Here is a tiny trained network, its code and every weight. The questions are about switching its units off for an input and a class, where a switched-off unit gives its printed mean instead of its output.

import numpy as np


def w(rows, s, z=0):
    codes = np.array(rows[::2]) - 128.0
    scale = np.full(codes.shape[1], s)
    scale[-1] = z or s
    return codes * scale


def f(y):
    return np.maximum(y, 0)


def log_softmax(a):
    a = a - a.max(-1, keepdims=True)
    return a - np.log(np.exp(a).sum(-1, keepdims=True))


def net(x, mask):
    res = np.array(x, float).reshape(1, 7) / 4 @ E
    y = f(res @ A[0][:, :-1].T + A[0][:, -1])
    res = res + np.where(mask, y, B[0][:, -1]) @ B[0][:, :-1]
    return log_softmax(res[-1] @ U[:, :-1].T + U[:, -1])


A, B = {}, {}
E = w([
[129,127,127],'x0',
[128,125,130],'x1',
[127,128,128],'x2',
[127,126,129],'x3',
[9,70,187],'x4',
[175,30,207],'x5',
[150,25,53],'x6',
],0.013)
A[0] = w([
[91,42,69,149],'n0',
[119,104,168,110],'n1',
[104,171,142,31],'n2',
[85,86,194,82],'n3',
[103,90,181,69],'n4',
[93,94,92,95],'n5',
[43,119,101,83],'n6',
[53,118,112,69],'n7',
[5,154,154,158],'n8',
[165,154,56,94],'n9',
[152,195,79,143],'n10',
[139,71,119,2],'n11',
[186,232,176,120],'n12',
[177,98,75,170],'n13',
[93,134,207,129],'n14',
[105,96,157,51],'n15',
[230,147,166,207],'n16',
[55,148,151,78],'n17',
[212,123,159,198],'n18',
[119,65,77,217],'n19',
[208,115,163,149],'n20',
[76,125,125,74],'n21',
[157,80,100,70],'n22',
[117,220,153,83],'n23',
[151,134,158,28],'n24',
[99,169,140,37],'n25',
[97,123,176,110],'n26',
[126,190,148,175],'n27',
[231,182,143,222],'n28',
[89,135,182,96],'n29',
[238,152,72,242],'n30',
[16,114,105,121],'n31',
[81,92,162,58],'n32',
[77,123,107,87],'n33',
[66,73,182,47],'n34',
],0.014,0.0056)
B[0] = w([
[164,21,125,206],'n0',
[12,151,100,165],'n1',
[154,141,117,155],'n2',
[10,150,85,197],'n3',
[38,143,60,178],'n4',
[150,38,130,156],'n5',
[222,38,242,174],'n6',
[209,74,253,167],'n7',
[74,85,215,229],'n8',
[91,78,42,186],'n9',
[26,202,25,197],'n10',
[162,48,111,161],'n11',
[129,254,154,218],'n12',
[200,34,48,199],'n13',
[34,203,183,197],'n14',
[40,76,24,158],'n15',
[233,227,149,221],'n16',
[122,128,226,181],'n17',
[251,225,160,208],'n18',
[167,7,106,203],'n19',
[239,202,186,199],'n20',
[219,80,211,155],'n21',
[198,57,110,173],'n22',
[89,196,134,198],'n23',
[196,81,103,138],'n24',
[148,220,120,156],'n25',
[26,146,153,172],'n26',
[30,244,116,189],'n27',
[219,229,117,233],'n28',
[45,153,205,177],'n29',
[220,184,15,254],'n30',
[178,53,237,199],'n31',
[69,79,111,175],'n32',
[216,48,198,153],'n33',
[38,96,79,200],'n34',
],0.0071,0.017)
U = w([
[145,247,87,138],'0',
[219,228,187,172],'1',
[112,177,213,40],'2',
[43,169,129,110],'3',
[170,160,2,168],'4',
[245,154,106,1],'5',
[178,103,174,227],'6',
[75,87,61,99],'7',
],0.011,0.0062)

Each question gives the input, the list of numbers given to net, and the class t.
The units are the neurons (one row each of A and B). Each row of codes is followed by its name. A weight is (code - 128) times the scale printed after its matrix; where a second scale follows, it is the last column's (A, B and U).
mask holds one flag per neuron, in row order. A switched-off neuron (its flag False) gives its mean, the last column of its row in B, instead of its output. The means were averaged over made-up inputs and are rounded, as every weight is.
A unit's drop is (log p(t) with every unit on - log p(t) with that unit switched off) / (log p(t) with every unit on - log p(t) with every unit switched off).
unit that matters most: the unit with the biggest drop
k most important neurons: the k neurons with the biggest drops, biggest first
drop of u: that unit's drop, to one decimal
input [8,-8,-6,-7,1,1,5], class 7: 4 most important neurons	(n16 n28 n18 n20)
input [1,-4,-6,-8,-3,-8,2], class 4: unit that matters most	n9
input [-2,-7,2,3,-8,-2,1], class 4: 4 most important neurons	(n30 n9 n13 n14)
input [5,-7,1,4,-2,0,4], class 4: 2 most important neurons	(n31 n6)
input [2,1,2,-2,3,-4,0], class 2: 2 most important neurons	(n13 n30)
input [-1,8,-2,-7,-7,0,-7], class 0: 2 most important neurons	(n10 n27)
input [5,-2,1,3,1,1,6], class 7: 4 most important neurons	(n16 n28 n18 n20)
input [-3,-8,-6,7,3,0,-2], class 2: 2 most important neurons	(n10 n9)
input [-1,-5,3,-6,-4,-5,1], class 4: drop of n9	0.3
input [4,8,-7,-7,-2,0,-7], class 0: drop of n27	0.4
input [-8,8,-8,-5,6,1,-2], class 3: drop of n3	0.3
input [-3,-2,8,-6,4,7,0], class 3: drop of n14	0.2
